Below are the code and all the weights of a small trained network. Each question names an input and a target symbol and asks about switching units off, where a switched-off unit gives its printed mean instead of its output.

import numpy as np


def w(rows, s, z=0):
    codes = np.array(rows[::2]) - 128.0
    scale = np.full(codes.shape[1], s)
    scale[-1] = z or s
    return codes * scale


def norm(h):
    return h / np.sqrt((h * h).mean(-1, keepdims=True) + 1e-5)


def f(y):
    return y / 2 * (1 + np.tanh(0.7978845608 * (y + 0.044715 * y**3)))


def softmax(a):
    e = np.exp(a - a.max(-1, keepdims=True))
    return e / e.sum(-1, keepdims=True)


def log_softmax(a):
    a = a - a.max(-1, keepdims=True)
    return a - np.log(np.exp(a).sum(-1, keepdims=True))


def net(x, mask):
    ids = ['ΔΩγθμπφ'.index(c) for c in x.split()]
    T = len(ids)
    res = E[ids] + P[:T]
    u = 0
    for l in range(2):
        r = norm(res)
        for j in range(3):
            rows = slice(2 * j, 2 * j + 2)
            q, k, v = (r @ M[l][rows].T for M in (Q, K, V))
            z = softmax(np.where(np.tri(T) > 0, q @ k.T / 2**0.5, -1e9)) @ v
            o = O[l][rows]
            res = res + np.where(mask[u + j], z, o[:, -1]) @ o[:, :-1]
        u += 3
        y = f(norm(res) @ A[l][:, :-1].T + A[l][:, -1])
        res = res + np.where(mask[u : u + 16], y, B[l][:, -1]) @ B[l][:, :-1]
        u += 16
    return log_softmax(norm(res)[-1] @ U[:, :-1].T + U[:, -1])


Q, K, V, O, A, B = {}, {}, {}, {}, {}, {}
E = w([
[201,81,189,207,66,63,101,59,119,189],'Δ',
[105,18,53,143,181,145,111,187,219,159],'Ω',
[185,215,178,147,103,79,159,197,173,9],'γ',
[206,149,6,142,145,197,138,50,28,66],'θ',
[179,158,184,60,77,223,147,197,183,191],'μ',
[40,114,178,56,176,182,154,64,139,44],'π',
[20,216,51,164,124,4,137,96,140,151],'φ',
],0.0029)
P = w([
[77,124,130,183,72,184,117,178,71,114],'0',
[175,100,111,104,89,109,67,120,155,117],'1',
[135,130,108,133,107,134,67,83,208,95],'2',
[138,144,114,149,95,153,178,89,216,116],'3',
[156,129,151,139,182,117,252,120,126,157],'4',
[167,125,134,51,216,67,46,139,114,139],'5',
[175,64,117,24,91,80,130,142,100,123],'6',
[146,87,91,124,66,125,175,86,191,112],'7',
[165,201,161,152,240,101,154,116,171,184],'8',
[151,146,113,176,147,158,243,69,203,162],'9',
],0.0037)
Q[0] = w([
[189,133,117,83,134,111,149,100,182,133],'L0H0',
[175,126,112,98,172,93,148,93,171,122],'L0H0',
[109,136,99,194,59,181,191,85,196,116],'L0H1',
[123,71,87,79,22,102,89,124,139,82],'L0H1',
[112,177,145,223,169,178,211,108,158,154],'L0H2',
[114,94,78,131,2,147,143,104,184,85],'L0H2',
],0.011)
K[0] = w([
[100,171,104,96,101,85,122,117,124,159],'L0H0',
[77,168,90,116,127,82,135,126,124,149],'L0H0',
[121,90,135,103,115,107,202,163,60,136],'L0H1',
[110,139,121,191,110,170,224,107,159,131],'L0H1',
[138,87,135,68,133,85,114,167,56,132],'L0H2',
[111,99,126,156,109,134,248,140,103,142],'L0H2',
],0.012)
V[0] = w([
[22,225,87,137,113,71,141,135,104,181],'L0H0',
[119,109,162,159,152,122,136,156,143,102],'L0H0',
[202,156,125,148,79,182,211,90,54,112],'L0H1',
[147,116,255,70,128,175,143,226,130,91],'L0H1',
[31,162,97,74,185,186,129,105,104,52],'L0H2',
[73,222,149,182,94,25,157,121,168,74],'L0H2',
],0.0041)
O[0] = w([
[76,167,70,107,21,72,148,128,151,126,241],'L0H0',
[122,122,144,148,147,122,78,134,130,88,85],'L0H0',
[132,188,186,135,229,94,89,174,114,127,130],'L0H1',
[109,102,94,47,155,100,121,155,3,183,139],'L0H1',
[139,55,159,169,133,102,247,168,92,88,78],'L0H2',
[96,177,102,207,156,195,221,71,122,195,3],'L0H2',
],0.0044,0.0016)
A[0] = w([
[106,139,137,130,131,120,129,129,124,121,24],'L0N0',
[151,57,106,130,104,195,95,120,148,96,74],'L0N1',
[218,128,91,151,190,197,97,99,45,55,68],'L0N2',
[98,82,139,150,100,33,125,99,187,224,2],'L0N3',
[59,90,233,104,212,196,115,53,112,59,57],'L0N4',
[193,61,229,176,144,119,86,56,87,173,81],'L0N5',
[141,143,100,23,145,48,79,170,65,149,53],'L0N6',
[207,192,189,122,184,35,131,185,170,21,71],'L0N7',
[194,110,222,96,144,255,124,185,115,157,58],'L0N8',
[100,184,120,127,136,136,55,67,165,143,67],'L0N9',
[113,70,118,161,192,150,91,167,145,132,57],'L0N10',
[141,209,144,107,55,59,147,49,87,99,74],'L0N11',
[148,129,127,48,89,101,151,64,166,117,165],'L0N12',
[43,147,131,90,150,135,169,80,112,246,56],'L0N13',
[167,83,76,138,243,155,106,114,141,120,120],'L0N14',
[129,58,157,105,125,62,244,140,84,114,60],'L0N15',
],0.0053,0.0056)
B[0] = w([
[93,173,166,200,119,155,94,156,67,126,84],'L0N0',
[132,49,74,107,63,100,89,153,106,119,146],'L0N1',
[203,185,3,100,147,149,199,108,54,128,148],'L0N2',
[148,205,140,66,134,136,132,182,87,55,124],'L0N3',
[29,102,161,8,137,149,151,35,104,128,129],'L0N4',
[139,125,117,228,89,139,154,30,179,178,169],'L0N5',
[72,112,217,86,133,93,197,20,180,192,163],'L0N6',
[186,159,145,109,192,60,170,125,210,53,186],'L0N7',
[149,209,124,62,80,176,74,164,213,207,164],'L0N8',
[151,132,115,103,179,220,63,177,191,163,148],'L0N9',
[73,60,117,158,127,94,125,207,132,165,127],'L0N10',
[78,63,72,95,144,157,122,213,169,160,155],'L0N11',
[172,98,36,96,113,108,199,113,209,126,252],'L0N12',
[252,147,13,132,116,123,157,120,77,93,127],'L0N13',
[119,99,74,96,177,142,228,147,144,206,194],'L0N14',
[91,75,130,132,187,254,112,170,246,185,155],'L0N15',
],0.004,0.0037)
Q[1] = w([
[162,110,99,89,133,100,176,106,254,154],'L1H0',
[85,132,182,145,103,133,66,162,77,107],'L1H0',
[170,110,96,112,155,109,189,91,191,120],'L1H1',
[152,134,47,54,133,124,202,95,209,169],'L1H1',
[87,149,185,182,101,120,77,174,38,87],'L1H2',
[84,135,153,182,84,143,81,135,42,130],'L1H2',
],0.0075)
K[1] = w([
[107,149,156,168,124,159,98,189,2,65],'L1H0',
[170,139,101,116,147,104,157,83,184,147],'L1H0',
[84,143,186,130,82,129,99,165,89,128],'L1H1',
[89,149,160,147,114,149,109,193,78,92],'L1H1',
[188,114,70,67,126,138,169,99,182,161],'L1H2',
[177,139,72,82,145,127,173,112,147,128],'L1H2',
],0.0078)
V[1] = w([
[93,127,199,90,183,202,167,128,180,165],'L1H0',
[171,185,136,158,202,135,148,147,93,63],'L1H0',
[151,51,117,148,143,201,102,155,158,41],'L1H1',
[109,151,97,142,154,148,148,116,253,112],'L1H1',
[184,139,144,107,146,89,17,109,186,130],'L1H2',
[120,168,72,199,147,225,77,128,58,162],'L1H2',
],0.0044)
O[1] = w([
[87,181,177,63,104,156,74,1,119,155,114],'L1H0',
[198,216,117,130,181,91,197,107,28,78,121],'L1H0',
[17,19,141,141,177,102,198,108,35,186,249],'L1H1',
[153,91,50,145,36,106,161,25,57,134,119],'L1H1',
[180,131,77,243,115,182,122,84,115,243,104],'L1H2',
[152,103,244,230,115,31,125,81,217,72,120],'L1H2',
],0.0034,0.0021)
A[1] = w([
[150,180,190,140,123,123,93,105,59,125,107],'L1N0',
[135,156,179,164,124,125,92,142,87,101,84],'L1N1',
[76,170,115,176,90,191,162,128,150,92,65],'L1N2',
[139,107,136,191,94,141,98,193,195,101,74],'L1N3',
[87,132,226,151,157,178,76,120,94,192,4],'L1N4',
[111,70,117,167,117,48,228,99,98,87,223],'L1N5',
[129,128,128,126,130,126,131,126,130,127,123],'L1N6',
[104,152,114,158,153,90,148,175,97,139,43],'L1N7',
[141,134,99,54,162,125,119,224,121,116,203],'L1N8',
[133,110,57,203,66,195,102,174,133,158,110],'L1N9',
[171,239,119,91,64,105,119,18,124,86,210],'L1N10',
[163,179,118,178,74,122,110,121,117,89,52],'L1N11',
[161,142,196,150,254,168,132,121,100,167,167],'L1N12',
[187,148,74,195,138,137,140,195,162,112,172],'L1N13',
[124,170,171,114,82,102,76,78,139,100,50],'L1N14',
[129,128,128,127,128,127,128,128,128,128,127],'L1N15',
],0.0076,0.0037)
B[1] = w([
[201,225,145,122,152,159,150,47,111,98,120],'L1N0',
[170,148,101,129,149,132,175,88,98,138,112],'L1N1',
[130,60,160,145,118,116,83,71,177,184,129],'L1N2',
[146,120,143,148,113,104,139,169,254,133,162],'L1N3',
[115,79,138,133,154,151,106,91,177,231,136],'L1N4',
[82,73,131,195,127,59,147,102,60,87,254],'L1N5',
[125,132,133,136,123,130,120,133,124,125,129],'L1N6',
[177,142,102,144,160,101,184,156,108,77,117],'L1N7',
[106,158,117,25,125,155,130,210,99,80,219],'L1N8',
[152,105,38,137,89,164,157,135,153,191,185],'L1N9',
[135,198,154,120,67,147,103,47,84,79,232],'L1N10',
[199,174,91,120,72,93,128,98,146,90,129],'L1N11',
[144,156,181,171,233,146,84,132,78,161,191],'L1N12',
[194,149,76,188,114,144,137,194,149,129,207],'L1N13',
[125,144,178,110,77,111,118,85,195,87,127],'L1N14',
[126,129,129,131,127,132,128,129,128,126,128],'L1N15',
],0.0056,0.0064)
U = w([
[155,122,152,235,119,113,121,39,152,171,94],'Δ',
[90,55,119,149,185,135,139,214,131,167,200],'Ω',
[172,178,192,151,180,75,139,170,139,29,1],'γ',
[169,182,63,143,155,157,166,127,3,122,31],'θ',
[168,196,148,82,126,203,72,141,176,180,150],'μ',
[50,119,204,61,145,125,113,69,76,137,159],'π',
[104,113,72,109,19,97,142,132,155,78,189],'φ',
],0.006,0.0018)

Each question gives the input, a string of symbols that net reads in full, and the target symbol t.
The units are the heads (2 rows each of Q, K, V and O) and the neurons (one row each of A and B). Each row of codes is followed by its name. A weight is (code - 128) times the scale printed after its matrix; where a second scale follows, it is the last column's (O, A, B and U).
mask holds one flag per unit, layer by layer, with each layer's heads first. A switched-off unit (its flag False) gives its mean, the last column of its rows in O or B, instead of its output. The means were averaged over made-up inputs and are rounded, as every weight is.
A unit's drop is (log p(t) with every unit on - log p(t) with that unit switched off) / (log p(t) with every unit on - log p(t) with every unit switched off).
The circuit of an input: a set's keep is (log p(t) with only the set's units on - log p(t) with every unit switched off) / (log p(t) with every unit on - log p(t) with every unit switched off). Starting from the 12 units with the biggest drops (on a tie, the unit counted first), units are removed one at a time, each time the one whose removal leaves the highest keep (on an exact tie, the one counted first), for as long as the keep stays at least 0.8.
units of the circuit, in order: the units of the circuit, biggest drop first
k most important neurons: the k neurons with the biggest drops, biggest first
heads that matter: for each layer, one digit per head in row order, 1 if its drop is at least 0.15 and else 0, layers parted by /
input θ π Δ, target θ: heads that matter	010 / 101
input Ω μ μ φ μ Ω Δ, target Δ: units of the circuit, in order	(L0H2)
input μ θ Ω θ π Ω π, target μ: heads that matter	010 / 010
input μ θ Δ Ω Ω Δ Ω, target μ: units of the circuit, in order	(L1H1, L0H1, L1N5)
input μ γ π Ω Δ φ Ω π, target μ: units of the circuit, in order	(L0H2, L1N5)
input π θ π μ, target Ω: 2 most important neurons	(L1N10, L0N15)
input Ω μ φ, target Ω: units of the circuit, in order	(L1N10, L0N11)
input θ μ Ω Ω Δ Ω Δ θ Ω, target θ: units of the circuit, in order	(L0H1, L1H0)
input μ γ θ γ μ γ Ω Δ Ω, target θ: heads that matter	011 / 000
input Ω Ω Δ Ω Ω Δ Δ, target Δ: heads that matter	100 / 000
input Ω θ θ Δ μ Δ μ θ θ φ, target π: units of the circuit, in order	(L0H1, L0N6)
input Ω Ω π, target π: 2 most important neurons	(L0N4, L1N13)
input γ θ Ω, target γ: units of the circuit, in order	(L0H2, L1H2, L1H1, L0H1)
input Ω Δ μ θ Ω Ω φ Ω γ, target φ: units of the circuit, in order	(L0H1)
input Δ Ω γ Δ π μ, target Δ: heads that matter	001 / 001
input Ω π Ω π Δ γ γ, target Ω: 2 most important neurons	(L0N15, L1N10)
input π θ Ω φ Ω μ Ω Δ Δ, target π: heads that matter	001 / 000
input Ω γ φ θ Ω θ, target Δ: heads that matter	011 / 000
input μ Ω Ω μ Ω θ Δ, target μ: heads that matter	010 / 010
input θ Ω Ω Ω, target γ: units of the circuit, in order	(L0H1)
input μ Δ θ μ, target μ: 2 most important neurons	(L0N8, L1N5)
input γ μ γ Ω Δ Ω π θ π, target φ: heads that matter	011 / 000
input Δ π μ Ω Ω μ, target Δ: units of the circuit, in order	(L1H2, L0H2, L0N6)
input φ π μ θ Ω Ω, target π: units of the circuit, in order	(L0N6, L1N13)
input Ω θ Δ Δ φ, target γ: 2 most important neurons	(L0N7, L1N9)
input π θ γ Ω Ω Δ θ μ φ φ, target π: 2 most important neurons	(L0N15, L1N13)
input φ φ φ Ω, target Δ: units of the circuit, in order	(L0H2, L1N8)
input Δ μ γ μ Ω γ, target θ: units of the circuit, in order	(L0H2)
input π γ μ Ω Ω θ μ Ω μ μ, target π: heads that matter	011 / 000
